san: [160 162  97 104  97 102  93  85 166  74]
pivik: [109 135 125 163 130  98 114  97 107 143]
tila: [129 118  83 102  89 127 128 130  95 142]
maloz: [ 95 156 149 137  96 116 110  83 121 151]
suf: [126 129  85 117 109  74 139 103 138 160]
bira: [103 106 132 148 144 168 168 121 145 140]
Tifal: [118 113 177 139 160 129 117 149 132 175]
gad: [184 193  86 103  85  95  84 182 120 119]
putid: [144 200 156 146 170 124 102 108 164  93]
Lar: [146 134  70  95 125 105 155  89 130 204]
where: [140] : bira, 10
where: [113] : Tifal, 2
where: [138] : suf, 9
where: [204] : Lar, 10
where: [170] : putid, 5

gad: [125 134 129 140 120 115 126 126 127 143  95 120 130 127 128 123 122 112
 187]
korag: [139 112 124 134 146 137 134 124 127 127 115 120 130 126 130 138 135 196
 142]
suf: [125 131 123  99 105 128 133 122 132 120 146  94 132 129 125  83 139  98
 159]
maloz: [130 134 129 123 125 134 125 132 136 134 145 120 124 131 123  99 105  96
 145]
tila: [127 104 130 124 145 142 124 122 124 125 117 137 135 132 126 116 135 133
 103]
putid: [127 104 130 124 145 127 124 122 124 125 117 137 135 132 126 116 135 133
 103]
san: [130 134 129 123 125 134 125 132 136 134 152 147 119 122 133 140 118 124
 144]
[124 131 123  99 105] : maloz
[135 196] : korag
[125 134 129 140 120 115 126 126 127 143  95 120 130 127 128 123 122 112
 187] : gad
[127 104 130 124 145 127 124 122 124 125 117 137 135 132 126 116 135 133
 103] : putid

pivik: [130 109  89 150 180 120 138  76 129  93 125 127 125 131 109 143 132 117
 201 132 162 126]
san: [145 176 148 138 109 158 121 145 153  88 122 127 105 122  90 127 120 145
  81 155 114 125]
putid: [145 130 148 138 109 158 121 145 153  88 122 127 105 122  90 149 139 117
 185 133 152 127]
maloz: [130 109  89 150 180 120 138  76 129 139 125 127 125 126 141 117 125 137
  70 126 101 129]
Lar: [120 170 178  71  76 131 144 183 114 125 117 125 127 105 104  89  99 145
  77 124 115 129]
[145 130 148 138 109 158 121 145 153  88 122 127 105 122  90 149 139 117
 185 133 152 127] : putid
[120 170 178  71  76 131 144 183 114 125 117 125 127 105 104  89  99 145
  77 124 115 129] : Lar
where: [70] : maloz, 19
[130 109  89 150 180 120 138  76 129 139 125 127 125 126 141 117 125 137
  70 126 101 129] : maloz
where: [99] : Lar, 17

Tifal: [170  76 136 111 155 108 150 122 169 101 112 110 134 155 132 129 119 133
 119 124 155 106 140 120 125 139 129 137 126 150 107 128 155 117 123 145
 146 107]
korag: [ 81 129 116 125  96 141 122 124  81 151 131 138 135  99 114 134 123 151
 130 115  87 173  90 147 129  97 121 100 135 107 149 135  93 142 140 110
 106 147]
bira: [ 82 129 142 118 101 114 144 124  64 174 148 178 170  75  84 144 130 151
 173 115  97 123 147 129  90  87  89  95 141  94 122 115  74 147 182  83
  91 197]
[129 142 118] : bira
where: [111] : Tifal, 4
[150 107 128] : Tifal
[130 115  87 173  90 147 129  97 121 100 135] : korag
where: [100] : korag, 28
[123 151 130 115  87 173  90 147 129  97] : korag
[170  75] : bira

Tifal: [143 150 142 118]
maloz: [192 147  84  61]
bira: [ 84 102  94 116]
gad: [143 150 148 118]
[148 118] : gad
where: [94] : bira, 3
[143 150 142 118] : Tifal
where: [147] : maloz, 2

bira: [134 152 139 143 141 147 130 134 173]
tila: [135 190 132 145 132 158 132 135 145]
korag: [131 173 146 145 134 151 133 133 171]
Lar: [130 210 129 141 129 154 133 132 139]
putid: [135 194 129 133 154 141 129 135 143]
Tifal: [134 170 136 146 137 154 132 135 161]
[131 173 146 145] : korag
[129 141 129 154] : Lar
where: [131] : korag, 1
where: [147] : bira, 6
where: [161] : Tifal, 9
[132 158 132 135] : tila
[129 141 129 154 133] : Lar

pivik: [ 93 114 119 160 139 120 117  92]
Tifal: [124 125 123 141 137 103 117  75]
bira: [ 98  98 119 125 117 103 124  93]
san: [160 119  98 100  94 166 131 168]
putid: [112 119 122 142 130 179 121 113]
Lar: [ 98  98 119 125 117 103 125 138]
tila: [125 124  98 117  98 119 103 129]
[ 98  98 119 125 117 103 124  93] : bira
[ 98  98 119 125 117 103 124] : bira
[ 98  98 119 125 117 103 125 138] : Lar
where: [141] : Tifal, 4
where: [142] : putid, 4
[122 142] : putid

bira: [131  88 190 107 125  86 133]
suf: [ 88 190 107  86 125 131 110]
korag: [126  63 109 183 124 143 110]
where: [63] : korag, 2
[131  88 190 107 125  86 133] : bira
[131  88 190 107 125  86] : bira
[126  63] : korag
[ 88 190 107  86 125 131 110] : suf

pivik: [133 153 126 197  99  97 122 128  94]
gad: [136 174 125 122 166 175 136 130 127]
bira: [ 85  49 131 108  82 126 125 127 154]
putid: [114 111 126  97  99 197 136 128 167]
Nulop: [106  82 127  95  74 180 132 129 163]
where: [163] : Nulop, 9
where: [111] : putid, 2
where: [106] : Nulop, 1
where: [153] : pivik, 2
[126  97  99 197] : putid

pivik: [ 96  98 104 143 173 129 135 115]
bira: [134 103 104 143 173 129 135 115]
Nulop: [ 98 143 104 173  96  99 135 144]
[ 96  98 104 143 173] : pivik
[ 96  98 104 143 173 129 135 115] : pivik
[ 98 104] : pivik
[ 98 143 104 173  96  99 135 144] : Nulop

maloz: [131 161  90 110 108 147 110 174  75 149]
gad: [118 122 112 120 100  81 137 109 147 128]
bira: [130 124 121 128 121 130 126 124 115 121]
pivik: [167 132 100 159  90 138 154 122  85 112]
tila: [114  76 183 143 123 107 104  64 197 120]
san: [128 128 126 127 127 129 128 129 125 128]
Nulop: [153 113 133 156 127 155 129 110 104 101]
Tifal: [133 129 135 127 124 126 125 128 112 123]
korag: [114  76 183 143 164 107 104  64 197  95]
putid: [133 126 129 133 129 135 127 125 121 122]
suf: [128 128 126 127 126 129 128 129 125 128]
where: [95] : korag, 10
where: [109] : gad, 8
[ 76 183 143 123 107 104  64 197] : tila
where: [131] : maloz, 1
where: [118] : gad, 1
[133 129 135 127 125] : putid

suf: [127 126 125 143 107]
Nulop: [126 127 143 125 144]
korag: [127 125 143 127 124]
[127 125 143 127] : korag
[126 125 143 107] : suf
[127 143 125] : Nulop
[127 126 125 143] : suf

tila: [110 106 162  79]
korag: [107  59 106 162]
Nulop: [107  79 106 162]
[ 79 106 162] : Nulop
where: [110] : tila, 1

gad: [106  74 110 110 114 111  96 145 127 143 143 141 121  91 123 134 124 145
 117 133  91 138 144 114 153 153 121  96 123 107 132 103 137 107 145 118
 139 105 115 110 158 153 153 112 135 142 136 154]
san: [ 71 148 101  88  98  87  73 104 111 104 103 162 113  97 105 109 126 155
  85 153  78 113 138 104 194 201 113 133 114  69 105  75 107 104 111  93
 158  83  85 100 156 178 168  99 112 185 156 157]
Tifal: [ 71 148 101  88  98  87  73 104 111 104 103 162 113  97 105 109 126 155
  85 153  78 113 138 104 194 201 113  78 114  69 105  75 107 104 111  93
 158  83  85 100 156 178 168  99 112 185 156 155]
where: [132] : gad, 31
[ 71 148 101  88  98  87  73 104 111 104 103 162 113  97 105 109 126 155
  85 153  78 113 138 104 194 201 113  78 114  69 105  75 107 104 111  93
 158  83  85 100 156 178 168  99 112 185 156 155] : Tifal
where: [134] : gad, 16
where: [144] : gad, 23

tila: [139 142 195  81 132 130 155 136 133 147 188 144]
Tifal: [128 129  76 160 148 122 108 130 174 158  89  76]
putid: [117 127  80 145 133 144 114 128 154 139  77 134]
suf: [139 137 115 140 120 147 108 126 120 136 114 126]
Lar: [134 125 152 104 122 117 111 133  93 121 132 132]
[129  76 160 148 122 108 130 174] : Tifal
where: [93] : Lar, 9
where: [155] : tila, 7
where: [77] : putid, 11
[128 154 139  77 134] : putid

pivik: [135 129 125 125  93  54]
suf: [ 89 141 142 142 173 136]
putid: [122 159 143  70  54  93]
Tifal: [ 89  78 142 142 173 109]
korag: [105  86 118 135 121 131]
[ 78 142 142 173 109] : Tifal
where: [105] : korag, 1
[54 93] : putid

suf: [122  58 107 154 182]
bira: [123  97 107  72  78]
Lar: [123 182  58 181  98]
maloz: [122 182  58 154 107]
[ 58 107 154 182] : suf
where: [181] : Lar, 4
[122 182  58 154 107] : maloz
[ 97 107  72  78] : bira

tila: [124  87 128  83]
korag: [136 128 166 207]
maloz: [136 128 208 139]
[136 128 208] : maloz
[136 128 166] : korag
where: [207] : korag, 4
[124  87 128  83] : tila

bira: [164 113 112 115 120 113 118 144 131 132  87 160 133 138 115 134  90 147
 130 132 121 137 149 132 109 128  84 166  89 126 111  76 154 133 129 149
 123 128 123 131 106 159 109 124 115 128 127 117 151 139 147 142 136 145
 125 114 131 139 122 120 109 138]
maloz: [169 115 111 111 119 113 116 144 135 132  86 160 135 138 116 132  91 148
 128 127 120 138 148 132 111 128  83 167  90 124 110  76 157 134 126 150
 121 129 122 134 103 161 109 124 113 128 127 115 149 139 147 143 140 146
 129 111 129 141 121 120 111 142]
Lar: [140 104 134 146 159 136 156 127 105 137 114  99 124 128 119 109 129 108
 115  64 113 133 118 139 132 138 113 138 112 116 137 119 144 143 126 153
 131 148 118 141 122  88 152 141 146 126  80 146 123 137 138 130 112 139
 120 132 147 105  83 101 138 129]
korag: [104 136 143 124 125 133 140 114 102 117 120 105  92 129 116 165  94 121
 117 150 111 113 149 145  98 118 125 153 116 131 129 156 157 119 122 118
 120 126 150 151 143 140 156 166 122 156  96 125 133 138 117 107 147 106
 144 150  70 116 109 159  88 135]
san: [144  98  91 137 118 124 135 138 135 104  95  76 114  95  99 141 110 130
 121 131 117 150 103 118 107  84 131 131 106 133 162 134 106 109 129 133
 126 156 114  91 149 134 141 127 153 123 157 160 144 119 112 130 142 156
 132 114 126  94 131 127 156 147]
Tifal: [129 117 119  92  95 130 130 123 142 121 122 111 121 127 145 131 147 127
  99 135 139 119 108 115 154 113 112 130 106 128  79 118 192 135 130 114
 103  96 109 129 123 101 162 127 101 108 112 166 133 138  99 172 117 125
 131 104 120 129 161 148 144 128]
Nulop: [164 113 112 115 120 113 118 144 131 132  87 160 133 138 115 134  90 147
  77 132 121 137 149 132 109 128  84 166  89 126 111  76 154 133 129 149
 123 128 123 131 106 159 109 124 115 128 127 117 151 139 147 142 136 145
 125 114 131 139 122 120 109 138]
pivik: [113 131 129 117 107 114 140 144 164 143 130 150 142 172  83 124 122  84
 149 146 130 130 115 118 119 137 130 131 119 135 130  99 140 150  95 115
 116 147 133 148 180 137 130 118 149 118 107 108 101 143 103 117 125 115
 170 109 129 105 120 133 184 125]
suf: [154 127  97 142 170 146 100 101 145 152 117 117 153 155 152 119 155 123
 119 129  99 186 154 131  97 107 131 124 118 137 114 130 125 120 133 126
  89 119 141 120 111 107 134 161 157 111 136 110 125 143 141 109 116  92
 147 113 113 124 153 153 132 123]
gad: [129 117 119  92  95 130 130 123 142 121 122 111 121 127 145 131 147 127
  99 135 139 119 108 115 154 113 112 130 106 103  79 118 192 135 130 114
 103  96 109 129 123 101 162 127 101 108 132 114 136 144 146 145 145 127
 147 149 163 129 130 148 128 123]
putid: [118 124  99 107 155 150  99 165 145 113 135 125 116  97 131 167 131 170
 107 141 119 109 131 114 107 135 141 126  98 161 136 122 138 136 152 159
 152 121 161 135 156  92 133  89 165 142 120 138 127 131 130 109 113 141
 143  90 141  94 131 147 156 127]
tila: [150  80 111 145 123 118 141 148 132 119  95  80 112 104 110 131 120 105
 115  95 135 156 102 149 105  80 142 139 110 125 160 133 128 126 130 143
 134 127 100 108 143 122 130 141 155 131 159 151 144 118 125 135 126 157
 144 151 123  95 105 132 164 150]
[164 113 112 115 120 113 118 144 131 132  87 160 133 138 115 134  90 147
 130 132 121 137 149 132 109 128  84 166  89 126 111  76 154 133 129 149
 123 128 123 131 106 159 109 124 115 128 127 117 151 139 147 142 136 145
 125 114 131 139 122 120 109 138] : bira
[110  76 157 134 126 150 121 129 122] : maloz
[129 117 119  92  95 130 130 123 142 121 122 111 121 127 145 131 147 127
  99 135 139 119 108 115 154 113 112 130 106 103  79 118 192 135 130 114
 103  96 109 129 123 101 162 127 101 108 132 114 136 144 146 145 145 127
 147 149 163 129 130 148 128 123] : gad
[ 94 131 127 156 147] : san
[138 130 112 139 120] : Lar

gad: [ 64 153 120 132 154 158 139]
Tifal: [ 64 153 120 132 132 158 139]
putid: [159 120 153 132 132  98  93]
[153 120 132 132 158 139] : Tifal
[153 120 132 132] : Tifal
[154 158] : gad
where: [98] : putid, 6

korag: [161 107 143  79  96 163  94 110  84]
suf: [120 132 123 124 134 131 116 144 132]
maloz: [110 122 114 142 139 139 126 106 130]
Lar: [ 78 118 102 134 145 151  97  83 118]
bira: [ 86 147 104 162 124  90 161 132 174]
tila: [149 136 176  99  89 138 129 160 132]
Nulop: [130 131 126 127 114 124 128 129 128]
pivik: [143  81  96 163  94 110  84 173 128]
san: [ 90 146 107 154 129 104 138 124 167]
Tifal: [149 136 176  99  89 144 142 193 112]
putid: [121 131 127 136 135 127 127 134 125]
gad: [115 144 126 141 123 140 148 172 125]
[143  79  96 163  94 110  84] : korag
[143  81  96 163  94 110  84 173 128] : pivik
where: [79] : korag, 4

